In the rows, 128 means zero.
Each row has a class, written after it.
[151,144,103,204,119,145,115,129,117,129,127,73,130,99,169,113,148,126,139,114,144,129,119,159,152,126,129,111,161,124,81,143,114,92,117,90,131,134,97,127,94,126,138,121,120] | bol
[132,131,109,188,117,132,126,106,104,142,129,191,143,98,132,91,121,144,77,118,141,104,125,150,186,127,124,132,166,124,114,122,113,134,152,148,109,134,138,89,111,122,100,111,143] | mefa
[127,113,92,145,118,115,113,117,103,133,141,167,119,122,139,115,88,128,120,118,154,130,128,124,145,123,120,137,147,128,121,143,109,139,142,126,129,116,126,81,138,141,115,96,202] | zulup
[106,152,122,182,108,164,135,141,124,132,122,105,143,101,178,182,103,150,135,139,135,145,140,163,127,133,117,140,117,191,114,78,103,122,127,86,156,104,135,124,159,148,94,158,179] | Peg
[145,180,137,193,94,151,106,75,103,155,102,129,139,156,165,166,135,141,97,106,159,135,117,136,139,146,123,130,146,145,119,73,103,126,155,93,98,95,148,105,117,115,77,171,116] | bazul
[138,131,103,190,106,138,127,109,90,149,111,194,128,133,105,87,115,142,111,131,144,116,124,146,156,153,110,144,165,144,139,152,88,105,134,134,107,119,167,71,130,143,100,118,172] | bol
[131,108,95,191,83,146,144,98,97,138,119,81,125,87,149,104,127,171,109,117,116,137,98,149,128,121,122,109,115,117,86,118,125,71,120,100,110,78,127,115,102,114,73,159,158] | mefa
[71,122,118,131,112,175,126,148,141,143,96,143,128,92,208,145,148,118,113,137,79,142,153,177,143,146,100,154,164,113,144,120,94,99,144,115,143,147,151,146,197,123,138,155,169] | loti
[127,175,149,159,92,119,118,152,112,124,99,74,156,106,130,93,155,166,124,144,138,156,112,162,124,120,107,128,151,90,98,108,96,129,173,109,155,112,148,90,104,101,111,165,97] | mefa
[124,165,141,160,122,149,129,121,149,140,121,80,145,90,152,118,131,110,135,121,154,168,112,151,161,119,105,133,150,140,74,127,129,152,114,36,166,108,99,88,170,144,153,187,143] | Leke
[131,136,115,134,128,149,128,103,138,131,132,111,114,106,180,112,132,118,126,112,149,125,119,158,141,128,113,133,170,136,93,136,134,147,118,20,159,128,116,93,124,156,120,121,156] | loti
[137,135,133,186,132,135,112,123,100,120,120,163,134,99,134,123,106,129,91,115,132,135,121,140,162,137,106,161,194,118,120,153,114,113,148,148,113,156,159,99,137,129,147,109,126] | bol
[118,168,132,105,147,128,120,112,154,126,121,98,126,123,199,81,148,148,117,109,156,102,107,167,146,137,95,130,153,127,137,100,105,156,144,55,113,126,71,113,79,164,114,115,139] | kote
[135,150,130,177,119,111,111,97,93,136,130,138,137,119,146,98,128,130,90,113,160,114,126,143,141,131,105,170,179,127,128,127,93,126,161,130,137,109,142,101,112,143,94,94,170] | fovu
[104,129,94,208,87,138,129,131,115,130,122,179,150,133,162,187,138,156,115,106,116,129,113,149,146,138,103,152,173,149,108,92,103,105,120,121,132,118,147,122,200,141,122,143,146] | bebun
[124,123,112,145,106,176,114,144,111,119,126,162,108,103,165,165,126,124,114,142,170,164,154,95,162,121,117,129,159,129,93,109,157,99,135,63,189,120,177,119,168,82,159,165,120] | loti
[145,109,88,168,115,130,103,116,110,128,139,180,136,112,136,110,133,127,97,117,154,114,131,125,155,149,112,126,150,155,122,142,112,131,133,129,134,134,134,112,126,112,110,88,164] | loti
[125,137,126,141,131,107,114,116,123,153,121,143,134,129,129,107,110,141,101,124,117,118,135,156,162,149,128,145,130,138,125,138,108,148,178,130,110,126,136,79,108,146,103,101,152] | kubi
[122,152,107,194,93,140,141,117,118,158,101,129,146,103,119,139,145,141,166,118,93,118,120,164,174,136,121,95,121,172,96,109,125,118,128,112,137,138,127,83,147,139,119,151,125] | kote
[122,144,97,161,121,130,113,111,97,130,120,151,138,139,134,113,111,123,122,119,157,116,122,129,158,152,124,138,158,126,141,135,124,143,133,140,117,126,146,104,123,158,114,88,198] | zulup
[136,121,88,172,110,133,128,102,93,132,129,187,133,111,116,104,105,134,109,109,129,108,125,132,168,135,124,134,184,147,132,146,122,147,136,129,111,149,176,75,134,151,110,108,182] | dabiv
[156,104,143,225,99,95,101,137,126,173,142,209,104,64,110,177,153,175,116,99,113,108,151,121,165,106,117,104,151,165,93,113,128,114,133,139,113,141,155,89,147,92,144,147,121] | kote
[146,150,134,180,126,144,136,100,136,179,107,122,122,82,131,146,148,166,181,109,124,117,137,198,167,136,118,127,122,211,109,87,116,140,148,104,112,121,100,88,104,127,88,136,83] | Peg
[132,177,103,174,106,160,145,106,124,163,127,112,108,105,151,120,147,149,165,111,90,136,137,169,164,143,107,84,135,191,108,75,128,128,123,79,128,108,134,103,84,167,104,137,168] | dabiv
[140,131,106,205,136,138,120,98,100,145,133,187,117,124,130,118,109,142,101,105,128,106,121,129,156,134,114,116,156,156,104,115,131,130,123,142,110,133,149,71,120,136,110,115,143] | kote
[136,128,124,155,133,112,111,119,92,124,132,134,133,111,155,78,97,146,88,124,119,127,132,132,143,137,95,158,178,119,119,160,120,133,169,143,136,125,152,83,113,129,124,78,148] | fovu
[82,113,92,160,139,137,126,128,160,146,118,150,129,142,139,142,123,133,158,103,136,145,132,165,140,131,121,110,100,170,115,128,107,134,109,53,122,126,53,122,198,130,130,155,142] | Peg
[149,123,108,153,121,139,118,109,107,121,140,181,118,110,173,126,125,133,88,131,141,118,153,126,140,137,113,132,158,137,131,132,97,130,145,139,163,102,166,103,124,133,108,93,177] | loti
[129,140,121,175,122,137,121,110,98,116,130,171,118,118,137,114,112,139,83,127,134,132,126,145,141,156,116,167,165,114,147,130,104,117,164,144,132,134,167,95,149,144,111,101,177] | kubi
[154,127,100,201,127,126,119,110,104,141,133,198,138,116,125,122,113,132,116,108,134,106,131,137,189,131,120,139,186,171,105,131,121,160,140,137,95,139,124,95,117,134,130,75,122] | bazul
[104,127,126,121,117,144,134,162,118,141,122,143,143,100,143,129,140,162,139,126,117,123,128,146,139,132,113,117,158,148,142,108,121,118,135,71,140,95,162,70,158,112,113,176,208] | fovu
[140,119,100,165,97,150,93,141,108,136,118,146,123,158,164,123,139,172,115,147,130,130,122,157,120,127,115,118,139,106,116,106,112,123,137,132,158,119,163,101,148,95,91,151,153] | bebun
[157,134,133,168,113,108,114,132,108,126,133,183,145,138,127,105,121,122,102,123,116,106,127,127,154,131,109,128,175,151,136,151,128,176,123,132,120,165,155,80,108,132,144,90,139] | bazul
[139,124,112,178,111,124,118,102,107,119,127,156,140,127,140,102,106,125,99,109,123,122,110,144,159,137,106,141,156,144,143,137,106,144,128,137,115,137,137,114,140,154,119,87,179] | bazul
[118,167,110,242,89,172,137,91,134,164,106,190,139,123,108,149,169,120,132,114,108,122,139,168,192,141,108,112,131,193,104,85,92,132,152,88,115,100,77,138,172,149,125,97,101] | bebun
[130,140,110,167,107,108,115,88,108,159,138,97,117,79,159,138,111,160,137,105,113,133,134,145,168,130,112,164,175,138,67,151,140,130,159,80,145,92,137,105,141,166,106,99,163] | fovu
[130,134,112,196,124,105,110,111,104,129,124,192,105,113,128,97,121,146,108,131,129,120,139,156,162,134,97,137,168,140,125,147,105,130,148,163,120,148,143,79,111,139,120,65,149] | sof
[134,116,103,195,164,147,144,131,130,146,134,196,124,109,133,168,197,154,141,115,107,108,128,132,101,103,155,123,147,112,158,88,115,103,93,78,135,105,164,114,180,94,125,113,169] | fovu
[137,143,123,207,120,170,147,92,125,148,116,212,85,112,153,106,123,163,120,137,123,135,134,150,139,123,107,116,145,140,150,110,124,66,83,81,104,130,153,80,170,126,114,146,153] | Leke
[82,131,108,167,96,181,130,124,136,169,96,101,123,150,180,136,93,163,96,120,98,128,139,152,181,165,129,113,98,131,134,113,145,73,154,88,95,106,153,106,156,154,128,145,175] | kubi
[107,187,139,170,86,181,134,121,103,151,109,127,127,110,174,162,127,133,96,128,112,130,138,124,152,132,121,117,129,161,135,77,116,143,145,91,124,119,170,96,129,120,109,157,143] | sof
[140,113,118,187,110,104,105,99,96,138,140,160,107,117,128,87,104,119,114,122,157,142,116,146,156,131,95,144,152,155,99,136,117,129,156,156,137,121,110,110,79,144,110,81,135] | bebun
[109,177,120,98,109,124,107,144,135,140,137,75,145,145,145,111,124,126,147,132,137,142,122,96,129,134,110,136,155,130,122,137,130,162,159,57,141,118,113,107,108,140,136,130,188] | fovu
[135,170,113,203,102,143,128,137,131,144,119,143,137,76,155,188,174,141,189,108,56,127,132,179,172,154,93,138,194,201,134,92,89,128,154,150,94,159,123,125,125,126,132,95,135] | bazul
[143,126,114,150,125,142,125,96,111,134,117,132,129,126,122,111,106,151,108,116,139,98,105,147,159,137,108,136,146,132,121,128,131,132,141,160,123,133,143,76,131,147,105,118,152] | kote
[127,131,106,157,102,142,113,99,103,144,111,165,126,105,121,94,100,128,104,128,126,130,128,138,164,142,105,137,173,124,120,172,120,128,151,141,127,145,157,72,147,137,116,113,192] | loti
[120,121,137,217,111,159,143,143,114,138,93,185,142,110,153,175,170,161,113,99,114,94,130,151,148,135,105,115,164,159,139,116,119,151,109,97,119,143,154,78,178,110,142,151,119] | kote
[130,134,102,165,118,111,121,114,102,136,129,165,139,102,133,107,132,133,92,112,110,111,130,155,146,135,110,140,164,139,137,130,93,133,144,151,106,147,145,111,119,140,104,92,164] | dabiv
[130,129,129,163,133,109,111,120,111,131,134,192,118,99,112,111,113,147,113,116,110,118,118,136,143,132,91,124,167,161,113,146,127,152,135,104,110,143,140,59,128,136,116,109,158] | kote
[135,145,119,169,122,95,113,133,96,122,120,158,140,125,123,97,102,145,110,117,156,132,112,143,156,140,94,164,186,146,95,156,110,164,126,124,112,169,116,110,108,144,118,118,138] | bol
[133,121,111,174,121,141,119,129,107,129,130,167,132,118,112,102,93,112,111,127,175,115,131,141,164,125,114,153,177,138,104,140,118,152,149,134,119,152,102,90,139,139,138,89,153] | zulup
[133,138,99,224,121,120,117,103,93,144,114,160,133,109,154,100,110,144,111,117,115,127,135,156,150,128,105,136,160,145,107,148,101,132,153,145,126,124,127,95,103,147,111,82,151] | Peg
[130,142,110,214,129,113,122,125,108,121,139,158,109,112,140,104,134,125,124,114,132,120,127,145,139,131,101,139,190,157,111,133,92,148,147,126,122,135,127,93,74,152,131,64,142] | sof
[132,143,134,165,126,114,105,101,112,156,129,165,114,125,134,97,113,127,85,132,133,139,129,126,143,121,116,155,127,111,143,142,116,133,155,149,113,140,137,69,102,131,122,77,173] | kubi
[151,178,120,175,125,116,120,96,108,135,124,135,131,120,136,88,139,108,103,130,147,116,121,142,157,139,105,129,160,127,128,155,110,117,143,119,129,118,129,95,81,149,116,83,151] | Leke
[124,130,104,141,120,144,122,105,93,126,123,141,121,123,153,102,102,115,125,115,127,117,130,139,159,147,114,137,157,125,137,153,132,129,148,142,115,136,129,96,121,144,128,68,134] | zulup
[131,128,122,174,94,110,105,158,127,148,104,77,167,90,137,128,151,173,141,149,112,109,147,167,149,137,131,159,144,130,126,138,93,119,143,160,144,137,161,135,170,118,105,129,173] | fovu
[132,137,121,163,123,116,112,102,100,123,129,202,131,100,115,91,127,138,105,126,130,106,109,128,147,125,99,142,170,129,142,149,127,140,132,127,112,153,140,73,134,144,119,72,149] | kote
[125,95,109,204,104,175,127,132,139,122,117,116,136,126,153,156,153,136,124,96,155,127,106,163,116,129,110,120,137,140,118,90,103,129,109,114,141,155,87,160,170,112,124,151,168] | loti
[112,102,79,193,117,146,125,136,118,140,96,186,130,99,137,146,142,148,175,126,180,131,134,175,182,123,135,144,159,141,122,96,96,123,112,138,119,157,102,124,188,102,108,162,188] | zulup
[145,136,118,171,107,123,112,113,87,132,126,140,130,122,151,92,99,126,78,112,133,136,108,134,156,131,90,147,155,129,112,164,119,153,120,102,143,153,157,79,118,136,121,110,171] | bol
[144,128,134,187,129,128,122,105,104,132,121,162,129,106,128,101,109,131,88,120,134,138,118,148,151,139,102,150,154,130,116,147,110,141,135,128,126,134,137,113,125,151,124,108,158] | bol
[122,160,102,187,127,121,107,115,149,169,107,116,156,146,107,156,154,163,158,115,154,121,125,152,157,166,134,163,145,162,117,101,105,130,142,91,109,129,137,118,178,125,96,140,142] | fovu
[119,148,113,126,118,106,123,115,124,129,121,144,147,120,132,73,134,120,107,141,129,123,123,140,163,132,106,151,165,101,128,161,104,139,155,149,124,133,124,92,93,138,120,103,148] | mefa
[130,127,106,155,112,92,125,122,86,137,139,134,145,104,135,90,102,146,111,108,137,113,126,131,172,138,108,153,167,159,104,148,125,147,141,119,146,112,148,90,115,152,109,96,175] | fovu
[86,152,166,163,132,143,127,109,116,119,103,194,104,93,123,155,130,129,96,117,99,120,140,157,127,109,135,143,189,103,165,131,93,115,123,117,97,139,186,96,211,133,119,167,156] | sof
[145,130,101,172,125,99,107,119,83,149,150,169,135,103,129,117,109,163,104,108,123,111,132,119,158,128,116,149,177,159,95,138,134,141,133,127,121,122,165,74,123,116,96,94,161] | fovu
[135,111,92,175,124,123,101,110,90,124,133,157,114,112,135,100,101,128,110,112,145,120,126,150,154,136,123,134,163,116,114,150,117,125,147,123,129,128,141,100,140,136,107,77,175] | zulup
[118,155,124,148,123,101,106,98,99,118,128,159,112,145,139,89,106,128,91,126,128,127,130,137,141,133,98,141,149,136,122,142,112,160,132,147,121,144,133,104,103,150,100,92,140] | sof
[109,115,119,178,104,90,139,183,135,151,116,158,137,119,121,139,150,109,116,147,100,127,140,109,92,109,164,119,133,118,160,144,48,98,123,148,113,136,156,131,134,90,146,176,185] | bebun
[144,141,118,187,114,159,110,85,97,126,116,138,120,102,146,90,103,121,110,119,117,141,115,167,174,151,103,150,179,125,139,133,108,120,152,168,130,140,164,102,152,144,117,105,174] | bazul
[117,120,94,153,127,148,117,108,85,130,126,183,134,114,144,85,113,126,106,114,132,116,115,133,147,145,121,129,162,106,157,134,126,121,136,145,106,117,149,89,136,142,117,83,190] | zulup
[141,149,93,173,121,126,127,169,88,119,122,61,145,102,151,138,102,167,130,117,147,124,107,182,145,148,148,122,171,139,74,100,104,139,151,119,143,128,140,135,116,121,90,157,151] | bazul
[110,161,115,164,72,139,139,140,106,123,111,79,165,135,190,153,134,153,84,125,143,119,116,122,140,153,109,139,116,141,126,119,137,115,121,79,107,130,97,130,107,136,123,119,146] | kubi
[122,150,132,217,98,102,93,95,105,153,129,168,104,110,111,112,108,160,116,114,124,133,142,151,150,142,128,116,140,146,123,126,111,96,137,99,121,141,156,126,169,137,81,138,199] | fovu
[119,162,125,147,130,168,127,110,123,137,95,185,106,105,133,115,164,112,172,147,153,142,155,161,179,135,112,126,186,134,121,138,136,151,127,89,168,145,132,95,143,133,138,135,141] | loti
[130,140,119,145,130,146,112,89,117,132,116,161,127,148,124,90,110,131,109,131,128,127,117,148,167,141,116,158,149,109,143,120,132,142,167,156,115,148,140,99,118,153,108,100,169] | kubi
[113,140,117,219,60,129,138,73,120,130,127,102,98,104,118,145,115,115,134,100,125,144,123,115,148,127,112,111,122,183,82,150,123,94,128,14,112,91,100,121,136,170,129,115,131] | sof
[126,114,90,150,125,97,113,119,99,129,140,148,138,102,141,117,117,132,86,115,120,118,127,139,140,135,118,145,153,117,123,152,113,125,150,149,118,134,147,122,119,145,113,70,167] | dabiv
[126,142,151,164,76,166,124,114,104,145,128,86,107,84,216,128,136,148,49,115,74,128,117,170,94,115,85,94,100,114,111,89,97,100,148,51,164,96,141,101,148,118,87,166,169] | kote
[151,145,122,193,99,130,115,97,86,128,124,157,135,115,134,123,99,134,86,112,126,118,121,157,157,136,112,135,168,142,122,138,98,140,142,151,120,134,149,91,150,137,99,111,170] | bazul
[136,108,100,142,103,130,127,101,121,162,126,114,121,123,149,92,113,177,96,113,129,91,112,148,131,104,137,107,86,126,116,121,94,137,125,54,139,67,146,69,151,152,70,127,180] | kote
[142,126,101,177,119,159,115,107,110,136,126,211,140,121,138,100,134,139,90,123,148,104,128,136,163,135,103,122,165,144,131,119,125,147,129,128,126,139,135,91,127,129,113,86,172] | loti
[116,163,107,179,117,138,116,148,124,133,128,150,145,116,133,148,149,154,101,150,146,159,121,139,133,152,126,144,114,134,113,72,112,143,131,84,147,123,127,148,162,120,101,159,217] | kubi
[147,110,123,160,80,164,144,133,111,115,147,123,121,89,183,125,143,158,104,120,112,105,111,155,127,117,96,121,128,132,122,91,129,129,107,77,205,120,166,103,174,151,123,135,164] | kote
[127,98,86,143,90,162,136,113,131,133,148,109,128,90,196,128,132,155,120,103,99,85,105,103,128,101,146,83,88,124,174,126,127,82,87,80,109,109,128,103,147,135,125,94,192] | kote
[110,128,130,198,82,118,109,144,108,102,122,116,144,123,219,183,170,137,68,103,111,114,146,124,108,136,108,123,144,139,136,132,82,104,116,77,136,100,176,116,156,103,129,133,112] | sof
[99,159,114,167,136,177,130,98,114,143,117,172,117,111,189,163,183,119,124,129,97,131,146,145,126,126,156,139,122,97,177,92,100,97,135,109,121,100,137,137,163,122,110,92,134] | kubi
[126,123,125,174,122,116,115,117,112,144,132,176,117,123,151,108,120,126,101,121,121,114,125,150,139,127,111,142,167,129,145,140,94,129,152,171,117,124,137,97,103,147,121,78,159] | bebun
[133,103,130,204,131,154,136,105,161,121,124,123,116,108,127,134,174,123,157,131,131,142,132,153,95,109,149,150,114,104,154,110,60,133,155,130,133,98,71,175,154,150,133,99,170] | kubi
[161,147,135,183,109,124,100,86,91,130,128,159,118,122,136,96,90,139,89,118,152,133,119,152,167,131,103,150,171,135,122,125,114,149,146,156,129,141,158,91,124,144,100,107,162] | bazul
[124,168,129,122,93,146,116,125,130,138,129,110,131,118,149,171,114,132,120,153,206,148,138,124,151,142,91,181,134,159,107,76,114,159,166,91,148,92,94,148,127,157,106,122,199] | zulup
[135,118,114,172,127,149,107,112,120,142,117,173,121,109,139,107,113,128,116,125,150,117,137,150,164,145,114,135,183,136,125,155,118,142,161,144,126,153,145,80,118,132,124,95,167] | loti
[142,160,117,140,130,139,87,74,110,83,110,89,103,179,184,121,132,152,150,117,154,127,118,170,109,151,117,134,152,87,163,134,128,78,127,142,150,154,152,132,133,129,87,128,95] | Peg
[128,155,124,159,110,123,118,74,109,132,127,147,128,117,134,109,122,97,91,114,147,122,128,160,163,140,91,160,168,141,125,138,113,144,162,119,125,149,116,112,110,176,110,75,150] | dabiv
[125,139,98,159,123,147,122,110,130,154,132,163,123,115,130,151,145,118,148,118,154,126,120,128,171,122,119,150,147,147,119,93,151,137,104,75,126,128,128,118,142,147,130,100,184] | zulup
